Rows are numbered. After the first two, each row is followed by the number of the nearest row among all rows above it, by straight-line distance.
1: [-3,1,3,-1,12,2,15,-4,8,23,-4,18,40,-3,-1,-41,-22,-3,-13]
2: [-4,-2,1,-6,13,5,18,-4,11,27,-4,21,43,-6,0,-74,-18,2,-16]
3: [-4,2,2,0,2,2,13,-3,9,24,-5,24,30,6,-9,-44,-25,-5,13]
1
4: [-27,10,42,-13,19,9,25,-11,13,18,-15,38,81,-41,-5,-100,-47,-7,-9]
2
5: [0,8,1,5,3,-1,14,-1,6,12,-3,32,14,5,-3,-6,-20,-1,6]
3
6: [-15,3,31,0,9,2,11,-4,8,-9,-4,14,29,-15,0,-51,-32,-2,-14]
1
7: [3,15,3,16,-1,-6,7,4,0,-6,0,42,-9,10,-4,54,-13,1,4]
5
8: [-5,0,4,-3,12,3,11,-3,10,20,-3,24,29,-3,0,-43,-19,-1,-14]
1
9: [-1,11,5,9,5,-3,14,0,6,0,0,53,2,8,2,49,-19,1,-16]
7
10: [-3,3,4,2,10,2,11,-3,8,9,-3,33,19,0,1,-23,-20,-1,-12]
8
11: [-16,1,25,-5,16,4,9,-12,8,-2,-6,34,50,-4,0,-77,-40,-5,-13]
6
12: [-18,7,23,6,7,-1,2,-5,6,-13,-2,45,19,3,2,27,-23,0,-15]
9
13: [-26,9,44,-12,18,8,14,-9,14,15,-14,33,73,-37,-3,-100,-44,-5,-14]
4
14: [0,3,1,1,12,2,20,-5,9,19,-3,35,28,-1,-1,-44,-20,-1,-8]
8
15: [-22,-3,8,-1,0,2,-3,3,13,-1,-1,0,33,-4,-2,12,-16,2,-4]
5
16: [3,15,7,13,2,-4,13,-1,4,-20,-1,51,1,9,2,39,-9,-1,-10]
9
17: [-33,2,40,3,1,1,-14,8,15,-42,2,-2,28,-21,8,-25,-21,8,-33]
6
18: [-1,2,3,0,11,1,11,-3,7,20,-3,35,31,-1,-1,-43,-18,-2,-11]
14
19: [-2,9,2,3,0,0,17,-4,7,17,-6,34,16,11,-10,-70,-24,-7,20]
3
20: [5,4,1,0,10,2,31,-8,6,25,-4,43,30,2,-3,-44,-25,2,-9]
14
21: [-1,8,-2,7,6,-2,11,-1,3,5,-2,35,2,3,2,10,-17,-1,-7]
5
22: [-4,7,-1,7,6,-1,10,-1,8,5,-1,35,24,3,2,10,-14,0,-14]
21
23: [-5,3,13,2,9,0,13,-5,0,3,-2,37,25,3,-1,-35,-22,-3,-11]
10
24: [-18,10,8,11,-9,-4,-6,9,5,-22,3,11,-3,5,-1,74,-5,8,-9]
7
25: [-8,4,12,4,6,0,10,-2,9,-5,0,29,22,1,3,2,-21,0,-16]
22
26: [1,5,3,6,0,0,13,-2,8,14,-3,33,20,2,-5,-12,-29,-2,4]
5
27: [-20,2,23,3,10,1,3,-6,8,-16,-1,30,23,-1,2,-15,-28,-1,-17]
25
28: [-19,1,32,-1,9,2,2,-1,11,-15,-2,23,42,-19,2,-23,-29,0,-20]
27
29: [-6,12,5,11,-4,-4,11,1,5,1,-2,32,7,16,-8,34,-15,-4,14]
7
30: [-36,10,16,11,-11,-3,-4,3,11,0,-5,18,10,25,-9,45,-14,-5,28]
29
31: [-4,3,1,1,9,2,18,-2,9,15,-1,29,24,-2,1,-27,-15,4,-13]
10
32: [-26,0,30,-6,12,3,0,-9,11,-16,-4,20,35,-11,2,-54,-29,-1,-21]
6
33: [-8,8,5,6,4,-1,7,1,10,2,-1,29,6,3,3,12,-16,3,-19]
21
34: [-3,-1,3,-4,6,4,13,-6,8,26,-4,20,36,-6,-9,-61,-24,-2,6]
3
35: [-5,8,19,6,8,-1,12,2,7,-10,-3,41,23,-5,0,-10,-32,-2,-10]
25
36: [41,20,-7,14,10,-5,58,-14,-5,31,-8,96,8,18,-8,-28,-38,-7,10]
20
37: [3,6,3,5,8,-1,22,-3,5,11,-3,47,16,3,0,-12,-23,-3,-11]
10
38: [3,0,0,-5,15,4,17,-8,9,33,-6,26,38,-1,-3,-76,-25,-6,-10]
2
39: [2,20,6,11,-5,-3,14,0,1,3,-5,36,9,2,-10,20,-15,-1,7]
29
40: [-13,10,20,9,5,-3,0,0,7,-23,1,30,8,-2,4,34,-25,3,-17]
12
41: [-5,12,7,15,-4,-5,6,4,5,-9,2,40,-2,9,0,52,-18,2,-3]
7
42: [-4,6,1,6,6,-1,6,-1,6,9,-1,38,16,3,2,3,-17,0,-16]
22
43: [-4,2,5,1,10,2,22,-3,10,14,0,32,29,-2,1,-29,-22,7,-25]
31
44: [-16,1,24,-2,12,4,12,-11,8,-7,-5,40,43,-5,0,-61,-34,-4,-10]
11
45: [-3,1,3,0,4,2,9,-2,9,17,-4,16,31,-2,-5,-26,-21,1,0]
31
46: [-18,0,4,0,4,3,3,1,10,5,-1,11,28,-3,-5,-5,-12,2,-9]
15
47: [-22,19,42,4,7,0,10,-2,8,-17,-8,43,32,-25,1,-48,-31,-1,-16]
6
48: [-25,19,42,6,11,-1,9,0,9,-32,-7,38,29,-24,2,-35,-31,1,-24]
47
49: [-25,24,45,9,4,-2,8,1,6,-28,-6,44,31,-19,2,-15,-36,1,-15]
48
50: [-9,5,4,6,5,-1,-1,2,9,2,0,27,16,-1,3,11,-17,4,-19]
33
51: [-1,3,5,0,5,2,16,-5,7,17,-4,23,28,0,-5,-51,-23,-3,3]
3
52: [-3,3,5,2,5,1,11,-3,7,18,-3,24,24,-1,-4,-30,-25,-1,0]
45
53: [-11,-14,2,-20,20,11,12,-11,15,50,-9,6,69,-16,-3,-100,-29,-4,-11]
2
54: [-18,0,22,-2,11,3,7,-10,9,-6,-5,33,41,-3,0,-65,-32,-4,-12]
44
55: [-3,0,5,-2,11,4,14,-5,9,22,-3,27,36,-2,0,-50,-20,-1,-6]
8
56: [-11,2,11,-1,0,2,13,-3,8,24,-6,23,31,7,-10,-49,-18,-5,15]
3
57: [-12,0,7,1,5,1,5,0,9,2,-2,16,24,-4,2,-17,-14,1,-10]
46
